Here is a tiny trained network, its code and every weight. The questions are about switching its units off for an input and a class, where a switched-off unit gives its printed mean instead of its output.

import numpy as np


def w(rows, s, z=0):
    codes = np.array(rows[::2]) - 128.0
    scale = np.full(codes.shape[1], s)
    scale[-1] = z or s
    return codes * scale


def norm(h):
    return h / np.sqrt((h * h).mean(-1, keepdims=True) + 1e-5)


def f(y):
    return np.maximum(y, 0)


def log_softmax(a):
    a = a - a.max(-1, keepdims=True)
    return a - np.log(np.exp(a).sum(-1, keepdims=True))


def net(x, mask):
    res = np.array(x, float).reshape(1, 5) / 4 @ E
    u = 0
    for l in range(2):
        y = f(norm(res) @ A[l][:, :-1].T + A[l][:, -1])
        res = res + np.where(mask[u : u + 8], y, B[l][:, -1]) @ B[l][:, :-1]
        u += 8
    return log_softmax(norm(res)[-1] @ U[:, :-1].T + U[:, -1])


A, B = {}, {}
E = w([
[72,140,230,179,142,150,53,106,191,90,158],'x0',
[3,136,136,68,83,89,174,209,136,66,70],'x1',
[105,49,98,119,69,107,106,96,174,147,136],'x2',
[193,170,165,88,62,182,155,72,162,108,46],'x3',
[215,144,168,36,126,20,96,207,201,122,168],'x4',
],0.0038)
A[0] = w([
[149,126,80,89,153,116,175,136,84,143,122,48],'L0N1',
[166,224,153,156,227,133,145,175,78,87,99,27],'L0N2',
[110,2,89,124,45,87,86,65,198,139,125,4],'L0N3',
[205,140,114,133,151,149,111,86,134,155,157,104],'L0N4',
[148,184,169,149,181,123,160,148,113,76,122,47],'L0N5',
[142,147,138,80,115,53,137,152,180,145,129,88],'L0N6',
[74,182,203,167,143,136,67,101,210,94,169,2],'L0N7',
[138,146,175,87,71,151,165,128,126,99,84,165],'L0N8',
],0.0054,0.004)
B[0] = w([
[125,41,178,149,81,130,59,140,89,126,93,194],'L0N1',
[93,141,117,78,13,157,108,96,144,215,229,206],'L0N2',
[116,253,167,76,87,194,157,138,80,200,219,227],'L0N3',
[48,115,169,113,157,111,165,174,165,144,59,232],'L0N4',
[105,114,117,79,58,153,143,111,153,177,167,167],'L0N5',
[118,143,98,221,136,213,147,148,140,80,125,236],'L0N6',
[166,3,179,106,76,133,77,134,22,111,77,220],'L0N7',
[75,131,107,143,149,53,99,97,134,131,118,253],'L0N8',
],0.006,0.0031)
A[1] = w([
[85,102,109,181,195,75,108,183,80,140,205,59],'L1N1',
[254,100,143,157,205,160,100,46,146,220,150,59],'L1N2',
[223,131,161,68,109,51,81,201,198,91,175,72],'L1N3',
[61,85,100,171,92,171,104,90,105,134,93,155],'L1N4',
[199,94,27,103,115,84,173,150,66,156,83,16],'L1N5',
[182,203,169,103,78,161,152,58,154,102,40,59],'L1N6',
[189,149,37,78,108,114,202,137,77,156,120,84],'L1N7',
[169,153,157,121,118,118,137,80,155,120,63,2],'L1N8',
],0.0061,0.0024)
B[1] = w([
[165,155,92,63,100,77,87,17,173,121,90,211],'L1N1',
[2,155,125,70,66,88,185,223,129,36,69,199],'L1N2',
[158,135,66,222,184,230,209,77,78,153,104,210],'L1N3',
[248,157,118,140,180,132,176,186,169,126,141,255],'L1N4',
[125,87,240,158,144,165,39,112,136,91,112,193],'L1N5',
[129,91,60,114,174,66,68,99,109,156,209,197],'L1N6',
[89,109,207,155,108,168,83,106,148,105,180,203],'L1N7',
[122,120,90,128,142,72,87,121,133,124,141,153],'L1N8',
],0.006,0.0055)
U = w([
[149,27,254,159,111,171,47,130,95,90,101,150],'0',
[188,160,46,231,190,213,216,118,137,110,117,151],'1',
[93,195,136,65,36,174,141,121,116,212,234,144],'2',
[29,143,116,68,126,60,179,225,171,71,36,132],'3',
[148,115,37,90,157,21,44,17,148,122,149,125],'4',
[253,131,156,101,135,72,131,205,158,193,127,120],'5',
[199,128,152,126,132,41,156,186,99,204,106,1],'6',
],0.0086,0.0068)

Each question gives the input, the list of numbers given to net, and the class t.
The units are the neurons (one row each of A and B). Each row of codes is followed by its name. A weight is (code - 128) times the scale printed after its matrix; where a second scale follows, it is the last column's (A, B and U).
mask holds one flag per neuron, layer by layer. A switched-off neuron (its flag False) gives its mean, the last column of its row in B, instead of its output. The means were averaged over made-up inputs and are rounded, as every weight is.
A unit's drop is (log p(t) with every unit on - log p(t) with that unit switched off) / (log p(t) with every unit on - log p(t) with every unit switched off).
The circuit of an input: a set's keep is (log p(t) with only the set's units on - log p(t) with every unit switched off) / (log p(t) with every unit on - log p(t) with every unit switched off). Starting from the 12 units with the biggest drops (on a tie, the unit counted first), units are removed one at a time, each time the one whose removal leaves the highest keep (on an exact tie, the one counted first), for as long as the keep stays at least 0.8.
units of the circuit, in order: the units of the circuit, biggest drop first
k most important neurons: the k neurons with the biggest drops, biggest first
k most important neurons of layer l: the k neurons of layer l with the biggest drops, biggest first
input [6,4,5,8,-7], class 4: 2 most important neurons of layer 0 => L0N6, L0N8
input [5,7,1,5,-8], class 1: 2 most important neurons of layer 1 => L1N4, L1N2
input [-7,-6,-7,0,-1], class 0: units of the circuit, in order => L1N5
input [6,7,-3,4,-7], class 1: 4 most important neurons => L1N4, L1N2, L0N4, L1N5
input [1,-4,7,8,4], class 4: 4 most important neurons => L1N6, L0N2, L1N8, L0N8
input [-8,4,8,2,-4], class 0: 3 most important neurons => L1N5, L0N2, L1N7
input [4,0,-8,7,3], class 2: 3 most important neurons => L0N2, L0N5, L1N1
input [3,-1,-4,1,2], class 2: 3 most important neurons => L0N2, L0N5, L1N5
input [-7,-5,-2,-7,0], class 0: 2 most important neurons => L1N5, L0N8
input [-2,3,-7,-7,-6], class 2: 4 most important neurons => L0N2, L1N3, L0N6, L0N8
input [-6,2,-5,-2,6], class 0: units of the circuit, in order => L1N5, L1N7
input [-1,3,-2,0,-2], class 5: units of the circuit, in order => L1N4, L1N3, L1N2
input [-1,-7,3,7,5], class 3: 2 most important neurons => L1N2, L1N1
input [-5,3,2,1,0], class 0: units of the circuit, in order => L1N5
input [1,-7,-4,0,5], class 3: 2 most important neurons => L1N2, L1N4
input [6,7,-3,2,7], class 1: 2 most important neurons of layer 1 => L1N3, L1N2
input [-5,7,-7,-1,1], class 2: 2 most important neurons of layer 0 => L0N2, L0N4
input [-2,-3,-3,2,-2], class 5: 2 most important neurons of layer 1 => L1N3, L1N4
input [-3,6,4,-4,6], class 1: units of the circuit, in order => L1N3, L0N4
input [-1,-8,-4,4,-5], class 3: most important neuron => L1N2
